Here is a tiny trained network, its code and every weight. The questions are about switching its units off for an input and a class, where a switched-off unit gives its printed mean instead of its output.

import numpy as np


def w(rows, s, z=0):
    codes = np.array(rows[::2]) - 128.0
    scale = np.full(codes.shape[1], s)
    scale[-1] = z or s
    return codes * scale


def f(y):
    return np.maximum(y, 0)


def log_softmax(a):
    a = a - a.max(-1, keepdims=True)
    return a - np.log(np.exp(a).sum(-1, keepdims=True))


def net(x, mask):
    res = np.array(x, float).reshape(1, 4) / 4 @ E
    y = f(res @ A[0][:, :-1].T + A[0][:, -1])
    res = res + np.where(mask, y, B[0][:, -1]) @ B[0][:, :-1]
    return log_softmax(res[-1] @ U[:, :-1].T + U[:, -1])


A, B = {}, {}
E = w([
[150,119,84,227,29,236,149],'x0',
[140,107,82,124,152,121,148],'x1',
[124,147,155,159,153,154,115],'x2',
[43,232,8,50,146,200,107],'x3',
],0.013)
A[0] = w([
[43,254,41,103,85,198,126,115],'n0',
[158,86,76,198,63,228,130,172],'n1',
[251,71,208,195,121,53,172,255],'n2',
[131,113,142,177,64,121,169,124],'n3',
[50,168,112,76,181,122,139,156],'n4',
[87,99,178,28,254,40,37,253],'n5',
],0.0082,0.0079)
B[0] = w([
[116,143,10,91,121,130,62,210],'n0',
[125,103,98,151,79,197,138,199],'n1',
[242,83,203,157,121,95,134,252],'n2',
[124,105,139,149,119,171,151,161],'n3',
[68,170,143,105,144,81,184,176],'n4',
[159,164,161,71,213,9,128,240],'n5',
],0.015,0.023)
U = w([
[254,130,203,118,222,69,121,33],'0',
[204,52,179,212,49,181,160,52],'1',
[10,225,143,65,217,88,157,138],'2',
[103,164,63,128,85,185,98,254],'3',
],0.0094,0.00088)

Each question gives the input, the list of numbers given to net, and the class t.
The units are the neurons (one row each of A and B). Each row of codes is followed by its name. A weight is (code - 128) times the scale printed after its matrix; where a second scale follows, it is the last column's (A, B and U).
mask holds one flag per neuron, in row order. A switched-off neuron (its flag False) gives its mean, the last column of its row in B, instead of its output. The means were averaged over made-up inputs and are rounded, as every weight is.
A unit's drop is (log p(t) with every unit on - log p(t) with that unit switched off) / (log p(t) with every unit on - log p(t) with every unit switched off).
The circuit of an input: a set's keep is (log p(t) with only the set's units on - log p(t) with every unit switched off) / (log p(t) with every unit on - log p(t) with every unit switched off). Starting from all 6 units, units are removed one at a time, each time the one whose removal leaves the highest keep (on an exact tie, the one counted first), for as long as the keep stays at least 0.8.
units of the circuit, in order: the units of the circuit, biggest drop first
top k neurons: the k neurons with the biggest drops, biggest first
drop of u: that unit's drop, to one decimal
input [-7,6,3,1], class 2: units of the circuit, in order -> (n2)
input [2,-2,8,1], class 3: units of the circuit, in order -> (n2 n5)
input [1,6,5,6], class 3: top 2 neurons -> (n5 n0)
input [0,-8,1,6], class 2: top 3 neurons -> (n4 n1 n2)
input [2,5,-5,7], class 3: top 2 neurons -> (n5 n0)
input [1,-3,-7,0], class 1: top 2 neurons -> (n5 n0)
input [-8,1,1,1], class 2: top 2 neurons -> (n2 n4)
input [-7,-3,6,2], class 2: drop of n2 -> 1.1
input [8,1,-3,3], class 3: drop of n1 -> 0.0
input [2,-6,-2,-5], class 1: drop of n5 -> 0.7
input [1,-6,-3,-3], class 1: drop of n5 -> 1.0
